Below are the code and all the weights of a small trained network. Each question names an input and a target symbol and asks about switching units off, where a switched-off unit gives its printed mean instead of its output.

import numpy as np


def w(rows, s, z=0):
    codes = np.array(rows[::2]) - 128.0
    scale = np.full(codes.shape[1], s)
    scale[-1] = z or s
    return codes * scale


def f(y):
    return np.maximum(y, 0)


def softmax(a):
    e = np.exp(a - a.max(-1, keepdims=True))
    return e / e.sum(-1, keepdims=True)


def log_softmax(a):
    a = a - a.max(-1, keepdims=True)
    return a - np.log(np.exp(a).sum(-1, keepdims=True))


def net(x, mask):
    ids = ['βγδζηξστφψω'.index(c) for c in x.split()]
    T = len(ids)
    res = E[ids] + P[:T]
    q, k, v = (res @ M[0].T for M in (Q, K, V))
    z = softmax(np.where(np.tri(T) > 0, q @ k.T / 2**0.5, -1e9)) @ v
    res = res + np.where(mask[0], z, O[0][:, -1]) @ O[0][:, :-1]
    y = f(res @ A[0][:, :-1].T + A[0][:, -1])
    res = res + np.where(mask[1:17], y, B[0][:, -1]) @ B[0][:, :-1]
    return log_softmax(res[-1] @ U[:, :-1].T + U[:, -1])


Q, K, V, O, A, B = {}, {}, {}, {}, {}, {}
E = w([
[206,129,136,145],'β',
[169,103,145,104],'γ',
[92,200,137,62],'δ',
[114,209,92,30],'ζ',
[66,87,175,70],'η',
[93,59,44,55],'ξ',
[129,153,252,89],'σ',
[193,42,56,57],'τ',
[85,37,186,146],'φ',
[127,147,158,76],'ψ',
[186,188,114,163],'ω',
],0.016)
P = w([
[201,200,49,2],'0',
[169,71,194,134],'1',
[164,131,195,107],'2',
[151,136,211,70],'3',
[170,118,161,114],'4',
[132,183,180,91],'5',
[191,132,170,146],'6',
[180,124,164,140],'7',
[176,146,115,120],'8',
[155,139,203,97],'9',
[143,80,221,104],'10',
[150,156,177,100],'11',
[149,177,171,71],'12',
],0.0086)
Q[0] = w([
[76,38,52,190],'h0',
[18,180,34,253],'h0',
],0.0069)
K[0] = w([
[127,164,226,133],'h0',
[63,1,246,230],'h0',
],0.0058)
V[0] = w([
[94,59,254,133],'h0',
[10,26,119,76],'h0',
],0.0079)
O[0] = w([
[131,76,245,139,2],'h0',
[90,56,107,87,67],'h0',
],0.013,0.0083)
A[0] = w([
[177,142,164,48,146],'n0',
[152,130,125,137,184],'n1',
[151,85,211,215,84],'n2',
[118,171,25,18,66],'n3',
[76,62,178,149,78],'n4',
[197,155,114,205,166],'n5',
[232,100,146,65,107],'n6',
[94,109,146,6,175],'n7',
[28,68,52,190,132],'n8',
[62,113,80,174,58],'n9',
[83,179,101,60,239],'n10',
[122,15,241,74,241],'n11',
[127,184,119,127,194],'n12',
[68,168,186,117,253],'n13',
[158,101,2,95,55],'n14',
[75,114,132,201,199],'n15',
],0.0097,0.002)
B[0] = w([
[164,137,150,178,170],'n0',
[93,46,98,77,142],'n1',
[113,158,126,111,138],'n2',
[90,102,127,108,254],'n3',
[127,141,79,108,135],'n4',
[19,196,195,29,163],'n5',
[190,47,99,99,159],'n6',
[115,121,170,173,165],'n7',
[40,186,144,162,134],'n8',
[152,153,119,25,130],'n9',
[138,57,105,255,204],'n10',
[127,160,171,201,152],'n11',
[123,68,151,140,181],'n12',
[252,104,133,164,147],'n13',
[109,128,152,82,205],'n14',
[185,134,114,50,130],'n15',
],0.0054,0.019)
U = w([
[127,199,115,78,179],'β',
[138,128,115,87,128],'γ',
[102,147,54,199,124],'δ',
[45,195,19,161,180],'ζ',
[78,76,158,132,134],'η',
[5,77,138,76,79],'ξ',
[148,137,158,128,152],'σ',
[165,54,62,88,4],'τ',
[85,85,170,136,146],'φ',
[163,125,61,186,173],'ψ',
[81,255,87,132,40],'ω',
],0.0076,0.0042)

Each question gives the input, a string of symbols that net reads in full, and the target symbol t.
The units are the heads (2 rows each of Q, K, V and O) and the neurons (one row each of A and B). Each row of codes is followed by its name. A weight is (code - 128) times the scale printed after its matrix; where a second scale follows, it is the last column's (O, A, B and U).
mask holds one flag per unit, heads first, then neurons. A switched-off unit (its flag False) gives its mean, the last column of its rows in O or B, instead of its output. The means were averaged over made-up inputs and are rounded, as every weight is.
A unit's drop is (log p(t) with every unit on - log p(t) with that unit switched off) / (log p(t) with every unit on - log p(t) with every unit switched off).
The circuit of an input: a set's keep is (log p(t) with only the set's units on - log p(t) with every unit switched off) / (log p(t) with every unit on - log p(t) with every unit switched off). Starting from the 12 units with the biggest drops (on a tie, the unit counted first), units are removed one at a time, each time the one whose removal leaves the highest keep (on an exact tie, the one counted first), for as long as the keep stays at least 0.8.
units of the circuit, in order: the units of the circuit, biggest drop first
top k neurons: the k neurons with the biggest drops, biggest first
drop when u is switched off: that unit's drop, to one decimal
input ζ δ ζ δ, target ζ: units of the circuit, in order : (h0)
input ω ω ψ δ δ β, target ω: units of the circuit, in order : (h0, n5)
input σ φ β δ, target σ: units of the circuit, in order : (h0, n13, n3)
input ξ σ δ, target ξ: units of the circuit, in order : (h0, n3)
input β ψ β, target β: units of the circuit, in order : (n5, n10, h0)
input ξ β φ φ ζ ξ ξ, target ξ: units of the circuit, in order : (h0, n8)
input ξ η ψ τ σ τ, target ξ: units of the circuit, in order : (h0, n14)
input ω ψ β ζ ω, target ω: top 2 neurons : (n5, n10)
input ω γ ψ, target ω: top 2 neurons : (n5, n6)
input σ ω η, target σ: drop when n11 is switched off : 0.1
input ξ ψ β ζ, target ξ: drop when h0 is switched off : 1.1
input ζ β γ ζ, target ζ: drop when h0 is switched off : 1.1
input σ β δ β ψ η ψ, target σ: drop when h0 is switched off : 1.1
input ζ ζ δ τ β ω ξ ψ τ η, target ζ: top neuron : (n6)
